Below is a small trained network, with its code and all its weights. Each question gives an input and a target symbol and asks what happens when units are switched off, that is, made to give their printed mean instead of their output.

import numpy as np


def w(rows, s, z=0):
    codes = np.array(rows[::2]) - 128.0
    scale = np.full(codes.shape[1], s)
    scale[-1] = z or s
    return codes * scale


def f(y):
    return y / 2 * (1 + np.tanh(0.7978845608 * (y + 0.044715 * y**3)))


def softmax(a):
    e = np.exp(a - a.max(-1, keepdims=True))
    return e / e.sum(-1, keepdims=True)


def log_softmax(a):
    a = a - a.max(-1, keepdims=True)
    return a - np.log(np.exp(a).sum(-1, keepdims=True))


def net(x, mask):
    ids = ['αβδεζηθλμξπστφψω'.index(c) for c in x.split()]
    T = len(ids)
    res = E[ids] + P[:T]
    u = 0
    for l in range(3):
        r = res
        for j in range(2):
            rows = slice(2 * j, 2 * j + 2)
            q, k, v = (r @ M[l][rows].T for M in (Q, K, V))
            z = softmax(np.where(np.tri(T) > 0, q @ k.T / 2**0.5, -1e9)) @ v
            o = O[l][rows]
            res = res + np.where(mask[u + j], z, o[:, -1]) @ o[:, :-1]
        u += 2
        y = f(res @ A[l][:, :-1].T + A[l][:, -1])
        res = res + np.where(mask[u : u + 4], y, B[l][:, -1]) @ B[l][:, :-1]
        u += 4
    return log_softmax(res[-1] @ U[:, :-1].T + U[:, -1])


Q, K, V, O, A, B = {}, {}, {}, {}, {}, {}
E = w([
[73,193,57,46,203],'α',
[155,113,122,109,98],'β',
[63,76,41,51,217],'δ',
[145,157,93,121,123],'ε',
[155,108,128,110,95],'ζ',
[171,119,95,83,118],'η',
[94,31,37,194,110],'θ',
[131,184,39,177,198],'λ',
[172,86,173,19,93],'μ',
[155,195,161,136,10],'ξ',
[171,91,139,73,72],'π',
[154,94,188,141,51],'σ',
[246,84,172,215,123],'τ',
[112,96,225,153,217],'φ',
[219,239,150,11,144],'ψ',
[66,249,62,33,46],'ω',
],0.012)
P = w([
[49,159,149,32,171],'0',
[31,153,224,36,127],'1',
[114,119,206,31,135],'2',
[167,122,203,66,119],'3',
[207,145,211,68,128],'4',
[246,150,214,83,141],'5',
[244,141,225,77,133],'6',
[193,127,254,111,130],'7',
],0.0024)
Q[0] = w([
[17,49,88,253,177],'0.h0',
[133,97,176,91,141],'0.h0',
[147,97,66,90,85],'0.h1',
[162,156,157,163,123],'0.h1',
],0.007)
K[0] = w([
[94,10,171,214,176],'0.h0',
[145,180,122,121,181],'0.h0',
[180,129,124,155,106],'0.h1',
[150,118,154,141,130],'0.h1',
],0.011)
V[0] = w([
[179,200,60,19,87],'0.h0',
[254,178,91,93,231],'0.h0',
[198,68,56,85,118],'0.h1',
[178,176,60,137,79],'0.h1',
],0.0038)
O[0] = w([
[149,253,214,127,190,210],'0.h0',
[183,148,173,114,151,253],'0.h0',
[127,94,201,120,75,126],'0.h1',
[20,79,181,110,140,63],'0.h1',
],0.0044,0.0013)
A[0] = w([
[183,162,164,198,208,215],'0.n0',
[131,44,2,224,64,85],'0.n1',
[92,151,143,182,196,109],'0.n2',
[111,45,184,156,204,253],'0.n3',
],0.005,0.0011)
B[0] = w([
[123,86,157,221,185,249],'0.n0',
[94,96,89,153,109,154],'0.n1',
[88,75,88,170,184,149],'0.n2',
[114,2,160,101,193,251],'0.n3',
],0.0077,0.002)
Q[1] = w([
[3,88,1,132,151],'1.h0',
[131,160,101,115,96],'1.h0',
[152,45,152,143,119],'1.h1',
[35,162,156,110,190],'1.h1',
],0.0079)
K[1] = w([
[32,60,24,71,165],'1.h0',
[119,195,103,104,101],'1.h0',
[113,69,173,168,159],'1.h1',
[57,159,120,2,192],'1.h1',
],0.0077)
V[1] = w([
[133,85,84,92,137],'1.h0',
[78,52,205,114,150],'1.h0',
[153,137,103,93,154],'1.h1',
[1,113,255,135,143],'1.h1',
],0.0084)
O[1] = w([
[2,139,112,87,126,137],'1.h0',
[185,112,38,98,72,252],'1.h0',
[56,158,158,96,166,144],'1.h1',
[241,107,32,101,173,243],'1.h1',
],0.0076,0.0034)
A[1] = w([
[80,254,73,131,177,4],'1.n0',
[147,48,66,225,206,101],'1.n1',
[96,170,113,177,167,115],'1.n2',
[154,69,170,148,85,138],'1.n3',
],0.0086,0.0018)
B[1] = w([
[231,152,3,176,128,168],'1.n0',
[36,29,250,153,111,254],'1.n1',
[144,48,53,186,102,134],'1.n2',
[190,171,115,138,99,159],'1.n3',
],0.0059,0.0086)
Q[2] = w([
[1,186,81,246,176],'2.h0',
[197,192,239,65,45],'2.h0',
[188,50,33,84,119],'2.h1',
[47,92,140,106,140],'2.h1',
],0.0063)
K[2] = w([
[70,148,2,121,71],'2.h0',
[147,174,194,123,126],'2.h0',
[103,95,113,111,205],'2.h1',
[75,102,119,102,78],'2.h1',
],0.0089)
V[2] = w([
[203,116,170,253,158],'2.h0',
[80,150,243,138,240],'2.h0',
[114,93,161,178,154],'2.h1',
[203,144,53,201,100],'2.h1',
],0.0051)
O[2] = w([
[67,215,76,131,77,255],'2.h0',
[116,189,7,66,230,219],'2.h0',
[174,113,120,186,189,212],'2.h1',
[170,159,172,199,2,82],'2.h1',
],0.0051,0.0034)
A[2] = w([
[54,217,232,116,69,254],'2.n0',
[121,60,154,159,112,107],'2.n1',
[145,33,254,106,103,148],'2.n2',
[49,193,82,10,58,198],'2.n3',
],0.0078,0.003)
B[2] = w([
[3,90,253,225,171,167],'2.n0',
[157,160,66,156,117,196],'2.n1',
[191,98,166,32,47,253],'2.n2',
[34,195,86,128,49,179],'2.n3',
],0.0076,0.0072)
U = w([
[73,64,93,160,62,18],'α',
[110,132,130,129,138,80],'β',
[132,133,124,148,131,43],'δ',
[115,104,78,255,195,252],'ε',
[118,135,131,133,133,111],'ζ',
[19,112,111,86,199,114],'η',
[124,137,133,132,136,99],'θ',
[70,118,191,174,151,161],'λ',
[134,153,145,60,100,39],'μ',
[157,71,169,104,225,162],'ξ',
[112,143,156,100,105,124],'π',
[236,161,153,175,48,141],'σ',
[80,178,100,149,55,131],'τ',
[228,202,20,88,117,196],'φ',
[161,193,183,115,221,155],'ψ',
[136,154,148,132,141,131],'ω',
],0.0081,0.0037)

Each question gives the input, a string of symbols that net reads in full, and the target symbol t.
The units are the heads (2 rows each of Q, K, V and O) and the neurons (one row each of A and B). Each row of codes is followed by its name. A weight is (code - 128) times the scale printed after its matrix; where a second scale follows, it is the last column's (O, A, B and U).
mask holds one flag per unit, layer by layer, with each layer's heads first. A switched-off unit (its flag False) gives its mean, the last column of its rows in O or B, instead of its output. The means were averaged over made-up inputs and are rounded, as every weight is.
A unit's drop is (log p(t) with every unit on - log p(t) with that unit switched off) / (log p(t) with every unit on - log p(t) with every unit switched off).
The circuit of an input: a set's keep is (log p(t) with only the set's units on - log p(t) with every unit switched off) / (log p(t) with every unit on - log p(t) with every unit switched off). Starting from the 12 units with the biggest drops (on a tie, the unit counted first), units are removed one at a time, each time the one whose removal leaves the highest keep (on an exact tie, the one counted first), for as long as the keep stays at least 0.8.
units of the circuit, in order: the units of the circuit, biggest drop first
most important unit: the unit with the biggest drop
k most important neurons: the k neurons with the biggest drops, biggest first
k most important neurons of layer l: the k neurons of layer l with the biggest drops, biggest first
heads that matter: for each layer, one digit per head in row order, 1 if its drop is at least 0.15 and else 0, layers parted by /
drop when u is switched off: that unit's drop, to one decimal
input α η ε θ ψ ψ φ α, target φ: units of the circuit, in order => 1.n1
input β φ δ φ α β φ θ, target α: units of the circuit, in order => 0.n1, 0.h0, 1.n1
input α α α λ η φ σ, target φ: units of the circuit, in order => 1.n1, 2.h0, 2.n0
input ψ λ φ τ μ τ φ μ, target φ: units of the circuit, in order => 1.n1, 2.n0
input ζ α β π λ τ σ, target τ: heads that matter => 00 / 00 / 10
input τ θ λ φ ζ, target φ: units of the circuit, in order => 1.n1, 2.n0
input μ ψ α ξ ψ η, target ψ: heads that matter => 10 / 10 / 00
input δ φ ζ ξ α φ μ, target φ: 3 most important neurons => 1.n1, 2.n0, 0.n0
input φ φ ζ, target φ: heads that matter => 00 / 00 / 00
input φ δ θ τ λ φ μ η, target φ: 4 most important neurons => 1.n1, 2.n0, 0.n0, 0.n1
input τ α β, target τ: 3 most important neurons => 1.n1, 2.n3, 0.n0
input η τ ψ μ τ ξ, target λ: 2 most important neurons => 2.n0, 1.n0
input ξ ψ α φ φ φ η σ, target φ: heads that matter => 00 / 01 / 10
input φ δ λ ψ μ, target ψ: most important unit => 0.h0
input δ λ σ, target σ: heads that matter => 00 / 10 / 10
input τ φ μ λ, target ε: heads that matter => 00 / 00 / 00
input σ ε λ φ η, target φ: heads that matter => 00 / 00 / 10
input β β τ σ π, target τ: heads that matter => 00 / 00 / 10
input ε θ τ λ, target ε: 3 most important neurons => 2.n2, 1.n0, 1.n2
input φ β δ τ β, target τ: heads that matter => 00 / 11 / 10
input θ φ φ ω, target τ: 4 most important neurons => 2.n3, 1.n0, 1.n1, 0.n0
input ζ η β ω, target τ: most important unit => 2.n3
input φ φ ζ ζ ω α τ ξ, target λ: 2 most important neurons => 2.n0, 0.n3
input μ λ τ φ λ ψ δ, target η: 2 most important neurons of layer 1 => 1.n3, 1.n0
input ψ θ ω θ τ μ π, target τ: 3 most important neurons of layer 2 => 2.n3, 2.n0, 2.n2
input α μ σ α λ τ α η, target τ: 4 most important neurons => 1.n1, 2.n3, 0.n0, 1.n0
input λ σ φ σ λ φ φ ψ, target ψ: most important unit => 1.h0
input ε θ σ φ, target ξ: drop when 2.h1 is switched off => 0.1
